Below are the code and all the weights of a small trained network. Each question names an input and a class and asks about switching units off, where a switched-off unit gives its printed mean instead of its output.

import numpy as np


def w(rows, s, z=0):
    codes = np.array(rows[::2]) - 128.0
    scale = np.full(codes.shape[1], s)
    scale[-1] = z or s
    return codes * scale


def norm(h):
    return h / np.sqrt((h * h).mean(-1, keepdims=True) + 1e-5)


def f(y):
    return y / 2 * (1 + np.tanh(0.7978845608 * (y + 0.044715 * y**3)))


def log_softmax(a):
    a = a - a.max(-1, keepdims=True)
    return a - np.log(np.exp(a).sum(-1, keepdims=True))


def net(x, mask):
    res = np.array(x, float).reshape(1, 8) / 4 @ E
    u = 0
    for l in range(4):
        y = f(norm(res) @ A[l][:, :-1].T + A[l][:, -1])
        res = res + np.where(mask[u : u + 4], y, B[l][:, -1]) @ B[l][:, :-1]
        u += 4
    return log_softmax(norm(res)[-1] @ U[:, :-1].T + U[:, -1])


A, B = {}, {}
E = w([
[65,179,127,150,155,95,219,144],'x0',
[39,2,183,122,107,34,148,107],'x1',
[101,92,35,90,89,114,127,127],'x2',
[126,152,158,88,180,133,134,155],'x3',
[134,54,189,170,133,189,160,132],'x4',
[94,95,183,179,94,112,128,149],'x5',
[156,117,120,187,243,111,115,55],'x6',
[171,170,184,112,146,154,90,151],'x7',
],0.008)
A[0] = w([
[134,128,2,58,140,71,101,127,1],'0.n1',
[115,142,117,125,111,50,172,148,185],'0.n2',
[126,71,172,142,167,119,40,132,155],'0.n3',
[138,180,150,25,80,83,119,118,222],'0.n4',
],0.009,0.0014)
B[0] = w([
[142,97,9,118,12,150,233,45,254],'0.n1',
[49,136,152,59,64,220,190,47,197],'0.n2',
[160,122,149,3,156,32,145,102,221],'0.n3',
[92,172,118,211,159,71,9,39,230],'0.n4',
],0.0077,0.004)
A[1] = w([
[121,89,44,178,119,138,85,67,51],'1.n1',
[149,39,187,152,115,170,185,52,3],'1.n2',
[161,193,144,88,107,110,201,198,149],'1.n3',
[50,194,55,165,62,2,48,131,164],'1.n4',
],0.0054,0.0023)
B[1] = w([
[254,106,113,7,140,160,235,133,180],'1.n1',
[166,113,112,80,166,116,64,106,165],'1.n2',
[134,173,58,217,88,161,88,203,154],'1.n3',
[116,78,171,77,145,107,41,73,255],'1.n4',
],0.0097,0.003)
A[2] = w([
[155,100,116,80,144,98,114,107,251],'2.n1',
[60,77,139,190,94,60,154,62,51],'2.n2',
[33,100,88,3,114,176,135,122,150],'2.n3',
[144,50,129,225,147,227,104,131,98],'2.n4',
],0.0052,0.0022)
B[2] = w([
[182,143,126,178,152,140,71,1,251],'2.n1',
[208,182,134,200,110,111,108,191,192],'2.n2',
[50,145,133,127,66,97,181,105,240],'2.n3',
[81,100,118,56,123,83,185,97,146],'2.n4',
],0.0089,0.0028)
A[3] = w([
[2,94,135,113,114,134,17,90,52],'3.n1',
[158,49,136,223,149,104,177,116,117],'3.n2',
[160,137,161,61,203,172,240,129,149],'3.n3',
[104,88,154,218,51,177,10,211,254],'3.n4',
],0.0082,0.0031)
B[3] = w([
[114,147,236,215,144,141,120,209,233],'3.n1',
[128,2,131,41,248,216,88,56,196],'3.n2',
[131,186,216,226,219,109,93,77,232],'3.n3',
[154,113,74,5,110,177,10,128,253],'3.n4',
],0.0073,0.0033)
U = w([
[104,185,137,238,200,134,182,160,138],'0',
[165,149,91,101,77,187,67,235,125],'1',
[60,120,142,158,94,92,143,129,2],'2',
[228,247,45,147,168,156,113,118,151],'3',
[179,86,65,140,139,143,197,231,14],'4',
[183,87,145,114,202,111,96,51,238],'5',
[101,97,20,105,26,153,169,49,176],'6',
],0.011,0.0043)

Each question gives the input, the list of numbers given to net, and the class t.
The units are the neurons (one row each of A and B). Each row of codes is followed by its name. A weight is (code - 128) times the scale printed after its matrix; where a second scale follows, it is the last column's (A, B and U).
mask holds one flag per neuron, layer by layer. A switched-off neuron (its flag False) gives its mean, the last column of its row in B, instead of its output. The means were averaged over made-up inputs and are rounded, as every weight is.
A unit's drop is (log p(t) with every unit on - log p(t) with that unit switched off) / (log p(t) with every unit on - log p(t) with every unit switched off).
The circuit of an input: a set's keep is (log p(t) with only the set's units on - log p(t) with every unit switched off) / (log p(t) with every unit on - log p(t) with every unit switched off). Starting from the 12 units with the biggest drops (on a tie, the unit counted first), units are removed one at a time, each time the one whose removal leaves the highest keep (on an exact tie, the one counted first), for as long as the keep stays at least 0.8.
units of the circuit, in order: the units of the circuit, biggest drop first
unit that matters most: the unit with the biggest drop
k most important neurons: the k neurons with the biggest drops, biggest first
k most important neurons of layer l: the k neurons of layer l with the biggest drops, biggest first
drop of u: that unit's drop, to one decimal
input [3,-5,-1,7,2,-3,0,-7], class 0: 2 most important neurons of layer 3	[3.n4 3.n3]
input [7,-4,8,-8,-6,-8,6,2], class 6: unit that matters most	0.n1
input [-3,8,-7,-1,-2,8,-8,8], class 1: 2 most important neurons	[3.n4 3.n3]
input [-6,4,0,-6,5,3,-7,4], class 1: 2 most important neurons of layer 1	[1.n1 1.n4]
input [8,1,-4,-3,-7,-4,7,-3], class 6: units of the circuit, in order	[0.n2 0.n1]
input [-7,1,-6,-5,-3,2,-5,-7], class 1: units of the circuit, in order	[0.n1 3.n4]
input [7,-3,3,2,1,3,-5,0], class 1: units of the circuit, in order	[0.n1 1.n3]
input [-3,-4,2,4,-7,-4,-1,4], class 6: 2 most important neurons	[0.n1 3.n3]
input [5,3,-7,-8,-2,-5,-6,-1], class 2: 2 most important neurons	[0.n2 3.n1]
input [4,4,-6,4,-7,2,5,1], class 0: 2 most important neurons of layer 3	[3.n4 3.n2]
input [-8,4,8,7,-2,-4,4,8], class 6: 2 most important neurons of layer 3	[3.n3 3.n2]
input [1,2,-6,-7,-8,-3,3,-2], class 6: 2 most important neurons	[0.n1 0.n2]
input [-5,0,-2,-6,-6,1,-6,0], class 5: 3 most important neurons	[0.n4 1.n4 3.n1]
input [7,-8,-1,-6,1,6,6,7], class 0: unit that matters most	2.n4
input [7,-3,3,-6,5,5,0,7], class 1: 2 most important neurons of layer 0	[0.n1 0.n4]
input [-3,4,-3,-7,1,8,-7,-7], class 1: 2 most important neurons of layer 3	[3.n4 3.n1]
input [1,8,1,1,-3,-8,1,0], class 6: drop of 0.n1	0.7
input [1,-4,2,7,-5,4,-6,0], class 5: drop of 1.n4	1.0
input [-1,1,6,-1,-3,4,3,7], class 6: drop of 0.n4	-0.1
input [-8,-5,5,5,-1,-6,3,-7], class 6: drop of 0.n1	1.0
